Below is a small trained network, with its code and all its weights. Each question gives an input and a class and asks what happens when units are switched off, that is, made to give their printed mean instead of their output.

import numpy as np


def w(rows, s, z=0):
    codes = np.array(rows[::2]) - 128.0
    scale = np.full(codes.shape[1], s)
    scale[-1] = z or s
    return codes * scale


def norm(h):
    return h / np.sqrt((h * h).mean(-1, keepdims=True) + 1e-5)


def f(y):
    return np.maximum(y, 0)


def log_softmax(a):
    a = a - a.max(-1, keepdims=True)
    return a - np.log(np.exp(a).sum(-1, keepdims=True))


def net(x, mask):
    res = np.array(x, float).reshape(1, 8) / 4 @ E
    u = 0
    for l in range(2):
        y = f(norm(res) @ A[l][:, :-1].T + A[l][:, -1])
        res = res + np.where(mask[u : u + 8], y, B[l][:, -1]) @ B[l][:, :-1]
        u += 8
    return log_softmax(norm(res)[-1] @ U[:, :-1].T + U[:, -1])


A, B = {}, {}
E = w([
[161,175,83,98,152,117,187,187,64,116],'x0',
[187,118,137,135,208,140,187,101,93,35],'x1',
[38,178,121,94,98,129,127,125,180,28],'x2',
[203,196,215,174,127,87,117,155,169,214],'x3',
[204,182,78,54,194,175,31,145,92,111],'x4',
[212,63,51,181,104,168,164,98,214,64],'x5',
[184,228,254,164,63,125,157,77,101,115],'x6',
[105,198,113,114,172,94,240,52,182,46],'x7',
],0.0089)
A[0] = w([
[167,133,122,105,144,147,166,87,131,4,167],'L0N0',
[141,63,106,184,150,173,99,144,100,155,46],'L0N1',
[109,96,117,83,175,114,191,123,131,150,82],'L0N2',
[94,104,178,169,48,87,138,78,150,100,89],'L0N3',
[122,167,160,107,146,170,100,138,24,137,76],'L0N4',
[136,83,101,125,149,131,133,123,165,159,3],'L0N5',
[229,172,186,151,149,136,135,114,93,153,63],'L0N6',
[109,117,120,116,86,108,144,131,137,146,53],'L0N7',
],0.012,0.0054)
B[0] = w([
[75,204,114,211,189,222,165,209,123,179,254],'L0N0',
[171,63,93,103,83,65,103,67,99,75,184],'L0N1',
[111,146,126,134,127,102,117,114,85,40,162],'L0N2',
[133,164,210,186,110,182,144,139,103,207,201],'L0N3',
[122,29,158,97,82,124,90,112,33,94,193],'L0N4',
[157,2,114,102,121,121,153,134,106,119,146],'L0N5',
[95,135,232,202,46,61,190,157,179,209,210],'L0N6',
[164,81,182,151,163,77,145,114,137,102,143],'L0N7',
],0.0093,0.0094)
A[1] = w([
[238,196,149,137,154,105,135,148,107,196,35],'L1N0',
[94,233,167,7,135,85,99,111,96,117,81],'L1N1',
[65,129,200,137,109,163,158,58,165,106,2],'L1N2',
[5,108,95,125,104,106,145,152,168,118,54],'L1N3',
[155,110,113,77,176,47,104,182,134,144,166],'L1N4',
[166,138,146,152,84,177,39,131,222,147,107],'L1N5',
[149,94,125,169,82,128,90,130,206,107,23],'L1N6',
[148,121,170,60,111,77,83,99,56,103,43],'L1N7',
],0.011,0.0049)
B[1] = w([
[33,110,212,195,76,142,209,137,142,177,249],'L1N0',
[100,10,1,120,45,92,112,97,117,156,226],'L1N1',
[159,170,233,216,121,133,167,38,163,155,237],'L1N2',
[144,177,221,216,100,86,147,105,176,141,253],'L1N3',
[152,187,145,191,82,62,140,52,171,157,225],'L1N4',
[27,224,65,57,94,130,52,152,20,131,249],'L1N5',
[115,103,149,12,125,64,157,153,33,210,183],'L1N6',
[26,79,113,115,116,107,39,175,79,160,237],'L1N7',
],0.0081,0.0041)
U = w([
[243,37,27,140,119,90,151,110,169,99,121],'0',
[137,236,123,52,109,142,38,63,165,111,22],'1',
[97,171,246,239,93,121,209,148,132,184,209],'2',
[94,217,27,138,244,188,180,160,114,42,167],'3',
[185,148,178,45,203,124,123,87,156,103,2],'4',
[96,114,161,172,189,97,55,42,151,68,13],'5',
[112,51,127,85,69,72,42,134,29,153,181],'6',
[194,143,179,49,185,128,126,122,169,101,28],'7',
],0.014,0.0062)

Each question gives the input, the list of numbers given to net, and the class t.
The units are the neurons (one row each of A and B). Each row of codes is followed by its name. A weight is (code - 128) times the scale printed after its matrix; where a second scale follows, it is the last column's (A, B and U).
mask holds one flag per neuron, layer by layer. A switched-off neuron (its flag False) gives its mean, the last column of its row in B, instead of its output. The means were averaged over made-up inputs and are rounded, as every weight is.
A unit's drop is (log p(t) with every unit on - log p(t) with that unit switched off) / (log p(t) with every unit on - log p(t) with every unit switched off).
The circuit of an input: a set's keep is (log p(t) with only the set's units on - log p(t) with every unit switched off) / (log p(t) with every unit on - log p(t) with every unit switched off). Starting from the 12 units with the biggest drops (on a tie, the unit counted first), units are removed one at a time, each time the one whose removal leaves the highest keep (on an exact tie, the one counted first), for as long as the keep stays at least 0.8.
units of the circuit, in order: the units of the circuit, biggest drop first
most important unit: the unit with the biggest drop
top k neurons: the k neurons with the biggest drops, biggest first
top k neurons in layer l: the k neurons of layer l with the biggest drops, biggest first
drop when u is switched off: that unit's drop, to one decimal
input [6,3,-2,-7,-1,2,8,-8], class 6: units of the circuit, in order => (L0N4)
input [7,6,-2,2,-1,5,-2,-8], class 0: units of the circuit, in order => (L0N1 L1N5)
input [-7,-7,4,3,4,0,1,7], class 1: top 2 neurons => (L1N5 L0N6)
input [8,-5,6,7,0,-6,-8,6], class 0: top 3 neurons => (L1N1 L0N0 L0N6)
input [-3,-8,0,-1,-4,0,0,-5], class 6: units of the circuit, in order => (L0N0 L0N6)
input [1,0,3,8,1,1,-4,6], class 3: top 3 neurons => (L0N6 L0N3 L1N2)
input [8,-2,5,-2,0,-7,-8,2], class 6: top 2 neurons => (L0N0 L1N1)
input [3,2,7,-1,6,-5,3,3], class 3: top 2 neurons in layer 0 => (L0N0 L0N1)
input [5,8,1,6,5,-7,-1,-8], class 6: top 2 neurons => (L0N4 L0N0)
input [-7,-1,6,-3,1,1,2,-6], class 6: top 3 neurons => (L1N5 L0N0 L0N6)
input [2,0,-6,-8,-5,6,3,-5], class 0: top 2 neurons in layer 0 => (L0N4 L0N6)
input [1,4,-5,-4,-4,-8,4,-2], class 6: top 2 neurons => (L0N4 L0N0)
input [-7,2,-3,-4,7,-2,2,1], class 6: top 2 neurons in layer 0 => (L0N4 L0N3)
input [3,-2,-8,-5,-1,-3,4,-2], class 6: most important unit => L0N4
input [-3,-7,-8,0,5,6,-8,-1], class 0: top 2 neurons in layer 1 => (L1N7 L1N4)
input [8,-8,2,7,7,4,-4,8], class 3: top 2 neurons in layer 0 => (L0N6 L0N3)
input [1,3,4,-4,-1,8,5,3], class 3: top 2 neurons => (L0N0 L0N6)
input [5,-2,0,-6,0,1,-7,-3], class 0: top 2 neurons => (L0N4 L1N5)
input [7,6,0,-6,1,6,7,4], class 3: drop when L0N3 is switched off => 0.1
input [1,5,6,-3,4,4,-6,-6], class 3: units of the circuit, in order => (L0N0)
input [5,-6,1,-1,-6,8,-8,2], class 0: drop when L0N6 is switched off => 0.3
